Here is a tiny trained network, its code and every weight. The questions are about switching its units off for an input and a target symbol, where a switched-off unit gives its printed mean instead of its output.

import numpy as np


def w(rows, s, z=0):
    codes = np.array(rows[::2]) - 128.0
    scale = np.full(codes.shape[1], s)
    scale[-1] = z or s
    return codes * scale


def f(y):
    return y / 2 * (1 + np.tanh(0.7978845608 * (y + 0.044715 * y**3)))


def softmax(a):
    e = np.exp(a - a.max(-1, keepdims=True))
    return e / e.sum(-1, keepdims=True)


def log_softmax(a):
    a = a - a.max(-1, keepdims=True)
    return a - np.log(np.exp(a).sum(-1, keepdims=True))


def net(x, mask):
    ids = ['εζηθξπσψω'.index(c) for c in x.split()]
    T = len(ids)
    res = E[ids] + P[:T]
    r = res
    for j in range(3):
        rows = slice(2 * j, 2 * j + 2)
        q, k, v = (r @ M[0][rows].T for M in (Q, K, V))
        z = softmax(np.where(np.tri(T) > 0, q @ k.T / 2**0.5, -1e9)) @ v
        o = O[0][rows]
        res = res + np.where(mask[j], z, o[:, -1]) @ o[:, :-1]
    y = f(res @ A[0][:, :-1].T + A[0][:, -1])
    res = res + np.where(mask[3:27], y, B[0][:, -1]) @ B[0][:, :-1]
    return log_softmax(res[-1] @ U[:, :-1].T + U[:, -1])


Q, K, V, O, A, B = {}, {}, {}, {}, {}, {}
E = w([
[82,105,147],'ε',
[72,115,152],'ζ',
[96,137,111],'η',
[153,135,224],'θ',
[51,93,208],'ξ',
[196,6,208],'π',
[124,88,156],'σ',
[29,161,96],'ψ',
[90,100,140],'ω',
],0.015)
P = w([
[240,88,116],'0',
[50,143,182],'1',
[153,18,93],'2',
[79,177,218],'3',
[226,58,71],'4',
[63,189,254],'5',
],0.0074)
Q[0] = w([
[72,7,89],'head 1',
[77,170,103],'head 1',
[157,22,98],'head 2',
[161,113,65],'head 2',
[95,37,146],'head 3',
[240,188,219],'head 3',
],0.011)
K[0] = w([
[219,187,99],'head 1',
[97,60,63],'head 1',
[154,12,130],'head 2',
[144,127,25],'head 2',
[223,164,31],'head 3',
[189,138,231],'head 3',
],0.011)
V[0] = w([
[90,192,70],'head 1',
[179,107,90],'head 1',
[157,198,178],'head 2',
[70,102,45],'head 2',
[80,84,154],'head 3',
[142,89,9],'head 3',
],0.013)
O[0] = w([
[136,188,201,1],'head 1',
[227,157,36,97],'head 1',
[7,64,111,102],'head 2',
[169,221,173,83],'head 2',
[64,101,137,223],'head 3',
[255,184,167,68],'head 3',
],0.0079,0.0052)
A[0] = w([
[133,129,29,83],'neuron 1',
[198,152,103,87],'neuron 2',
[83,183,46,17],'neuron 3',
[164,139,111,172],'neuron 4',
[150,43,95,39],'neuron 5',
[201,165,150,61],'neuron 6',
[115,90,131,191],'neuron 7',
[113,163,61,147],'neuron 8',
[204,148,116,193],'neuron 9',
[190,143,110,2],'neuron 10',
[223,157,87,19],'neuron 11',
[151,248,129,36],'neuron 12',
[147,81,156,47],'neuron 13',
[239,96,112,60],'neuron 14',
[224,171,76,11],'neuron 15',
[166,124,116,141],'neuron 16',
[214,126,171,221],'neuron 17',
[144,152,179,111],'neuron 18',
[182,66,136,117],'neuron 19',
[143,112,135,126],'neuron 20',
[85,198,150,86],'neuron 21',
[68,91,112,137],'neuron 22',
[116,242,83,81],'neuron 23',
[177,111,93,58],'neuron 24',
],0.013,0.0077)
B[0] = w([
[163,253,181,137],'neuron 1',
[74,162,178,134],'neuron 2',
[147,222,192,126],'neuron 3',
[101,71,125,138],'neuron 4',
[132,236,72,179],'neuron 5',
[229,238,141,129],'neuron 6',
[180,95,139,221],'neuron 7',
[215,201,125,130],'neuron 8',
[131,69,166,155],'neuron 9',
[214,234,95,125],'neuron 10',
[45,240,70,133],'neuron 11',
[173,2,161,131],'neuron 12',
[165,164,93,135],'neuron 13',
[55,97,130,157],'neuron 14',
[54,237,86,132],'neuron 15',
[106,62,192,136],'neuron 16',
[40,81,181,166],'neuron 17',
[93,229,121,127],'neuron 18',
[181,210,119,167],'neuron 19',
[140,115,186,132],'neuron 20',
[95,148,132,151],'neuron 21',
[173,192,119,253],'neuron 22',
[118,79,125,134],'neuron 23',
[71,133,140,135],'neuron 24',
],0.0082,0.012)
U = w([
[172,66,144,194],'ε',
[99,132,130,104],'ζ',
[91,237,233,104],'η',
[158,165,101,253],'θ',
[13,95,15,24],'ξ',
[123,207,128,42],'π',
[111,156,136,89],'σ',
[146,166,255,166],'ψ',
[110,115,144,98],'ω',
],0.0087,0.0026)

Each question gives the input, a string of symbols that net reads in full, and the target symbol t.
The units are the heads (2 rows each of Q, K, V and O) and the neurons (one row each of A and B). Each row of codes is followed by its name. A weight is (code - 128) times the scale printed after its matrix; where a second scale follows, it is the last column's (O, A, B and U).
mask holds one flag per unit, heads first, then neurons. A switched-off unit (its flag False) gives its mean, the last column of its rows in O or B, instead of its output. The means were averaged over made-up inputs and are rounded, as every weight is.
A unit's drop is (log p(t) with every unit on - log p(t) with that unit switched off) / (log p(t) with every unit on - log p(t) with every unit switched off).
The circuit of an input: a set's keep is (log p(t) with only the set's units on - log p(t) with every unit switched off) / (log p(t) with every unit on - log p(t) with every unit switched off). Starting from the 12 units with the biggest drops (on a tie, the unit counted first), units are removed one at a time, each time the one whose removal leaves the highest keep (on an exact tie, the one counted first), for as long as the keep stays at least 0.8.
units of the circuit, in order: the units of the circuit, biggest drop first
top k neurons: the k neurons with the biggest drops, biggest first
which heads matter: for each layer, one digit per head in row order, 1 if its drop is at least 0.15 and else 0, layers parted by /
drop of u: that unit's drop, to one decimal
input ε θ ε ω, target ξ: units of the circuit, in order : head 2
input ψ θ η, target ψ: units of the circuit, in order : head 3; head 2; head 1
input θ ε θ ε, target ξ: which heads matter : 011
input η ε ψ ξ ω, target η: which heads matter : 111
input π π π, target π: which heads matter : 100
input π θ ψ, target π: units of the circuit, in order : head 1; neuron 1
input ε ε σ θ θ ζ, target ξ: which heads matter : 010
input θ ζ ψ ψ, target η: which heads matter : 100
input ψ ψ ω ω ζ, target ψ: units of the circuit, in order : head 2; head 1; neuron 5
input ψ ξ σ, target ψ: units of the circuit, in order : head 2; head 3; head 1; neuron 17
input σ σ ε π, target θ: which heads matter : 110
input θ ε σ, target θ: which heads matter : 100
input θ ε ω, target θ: which heads matter : 100
input ψ ε ψ ε ψ, target ψ: which heads matter : 111
input ξ ω θ ω, target ξ: units of the circuit, in order : head 3
input ψ σ π, target ψ: top 3 neurons : neuron 19; neuron 17; neuron 20
input ε ε θ ψ, target η: units of the circuit, in order : neuron 3; head 2
input θ ξ ε, target θ: top 2 neurons : neuron 5; neuron 17
input ψ ψ π, target ψ: top 2 neurons : neuron 19; neuron 17
input ε θ θ ε, target ξ: units of the circuit, in order : head 2
input ψ ψ η, target ψ: drop of head 3 : 0.3
input π ξ ξ, target π: drop of neuron 5 : 0.3
input ψ ψ ε, target ψ: drop of head 2 : 0.5
